Here is a tiny trained network, its code and every weight. The questions are about switching its units off for an input and a class, where a switched-off unit gives its printed mean instead of its output.

import numpy as np


def w(rows, s, z=0):
    codes = np.array(rows[::2]) - 128.0
    scale = np.full(codes.shape[1], s)
    scale[-1] = z or s
    return codes * scale


def f(y):
    return np.maximum(y, 0)


def log_softmax(a):
    a = a - a.max(-1, keepdims=True)
    return a - np.log(np.exp(a).sum(-1, keepdims=True))


def net(x, mask):
    res = np.array(x, float).reshape(1, 5) / 4 @ E
    y = f(res @ A[0][:, :-1].T + A[0][:, -1])
    res = res + np.where(mask, y, B[0][:, -1]) @ B[0][:, :-1]
    return log_softmax(res[-1] @ U[:, :-1].T + U[:, -1])


A, B = {}, {}
E = w([
[1,109,70,102],'x0',
[111,68,225,199],'x1',
[130,128,130,128],'x2',
[133,111,39,227],'x3',
[99,252,200,199],'x4',
],0.0073)
A[0] = w([
[117,250,121,139,82],'n1',
[187,211,57,89,3],'n2',
[127,100,170,142,48],'n3',
[141,161,157,31,110],'n4',
[234,175,117,122,91],'n5',
[164,153,40,178,125],'n6',
[41,152,95,106,22],'n7',
[174,88,82,73,47],'n8',
],0.023,0.0048)
B[0] = w([
[82,49,206,71,248],'n1',
[251,127,85,252,216],'n2',
[126,85,42,188,165],'n3',
[33,184,141,173,227],'n4',
[122,119,40,45,227],'n5',
[22,185,169,137,230],'n6',
[166,104,26,88,211],'n7',
[92,54,208,68,215],'n8',
],0.024,0.012)
U = w([
[80,15,193,154,71],'0',
[85,110,48,96,76],'1',
[78,103,148,171,251],'2',
[12,142,137,209,76],'3',
[136,62,154,244,229],'4',
[121,149,182,138,159],'5',
[217,170,230,156,76],'6',
[230,176,254,172,75],'7',
],0.0085,0.018)

Each question gives the input, the list of numbers given to net, and the class t.
The units are the neurons (one row each of A and B). Each row of codes is followed by its name. A weight is (code - 128) times the scale printed after its matrix; where a second scale follows, it is the last column's (A, B and U).
mask holds one flag per neuron, in row order. A switched-off neuron (its flag False) gives its mean, the last column of its row in B, instead of its output. The means were averaged over made-up inputs and are rounded, as every weight is.
A unit's drop is (log p(t) with every unit on - log p(t) with that unit switched off) / (log p(t) with every unit on - log p(t) with every unit switched off).
The circuit of an input: a set's keep is (log p(t) with only the set's units on - log p(t) with every unit switched off) / (log p(t) with every unit on - log p(t) with every unit switched off). Starting from all 8 units, units are removed one at a time, each time the one whose removal leaves the highest keep (on an exact tie, the one counted first), for as long as the keep stays at least 0.8.
units of the circuit, in order: the units of the circuit, biggest drop first
k most important neurons: the k neurons with the biggest drops, biggest first
drop when u is switched off: that unit's drop, to one decimal
input [6,0,6,3,-6], class 0: 2 most important neurons	[n8; n5]
input [4,-5,3,7,-6], class 3: 2 most important neurons	[n6; n1]
input [-2,-1,3,7,-2], class 3: units of the circuit, in order	[n6]
input [1,-8,-4,-7,-7], class 4: 3 most important neurons	[n2; n1; n6]
input [-8,-6,-4,-6,7], class 1: 3 most important neurons	[n5; n8; n6]
input [1,5,-2,-6,-1], class 3: units of the circuit, in order	[n4; n1]
input [3,8,7,7,-4], class 4: 3 most important neurons	[n4; n5; n1]
input [0,7,2,3,2], class 4: 2 most important neurons	[n6; n5]
input [3,-6,-5,-7,7], class 0: 2 most important neurons	[n1; n6]
input [-6,7,5,-2,0], class 4: 3 most important neurons	[n7; n3; n6]
input [-4,-6,-1,-2,-1], class 4: 2 most important neurons	[n2; n7]
input [-7,5,-5,7,3], class 1: 2 most important neurons	[n5; n4]
input [-5,8,6,4,2], class 4: 2 most important neurons	[n6; n3]
input [6,-8,0,-3,2], class 4: units of the circuit, in order	[n2]
input [3,8,6,3,5], class 4: units of the circuit, in order	[n6; n5]
input [7,8,-2,3,-7], class 4: units of the circuit, in order	[n5; n1]
input [-8,8,7,-5,-6], class 1: drop when n1 is switched off	0.5
input [1,-6,-6,-7,4], class 3: drop when n2 is switched off	-0.1
input [-6,7,-2,8,-4], class 3: drop when n6 is switched off	0.7
input [8,5,7,-2,-7], class 1: units of the circuit, in order	[n7]
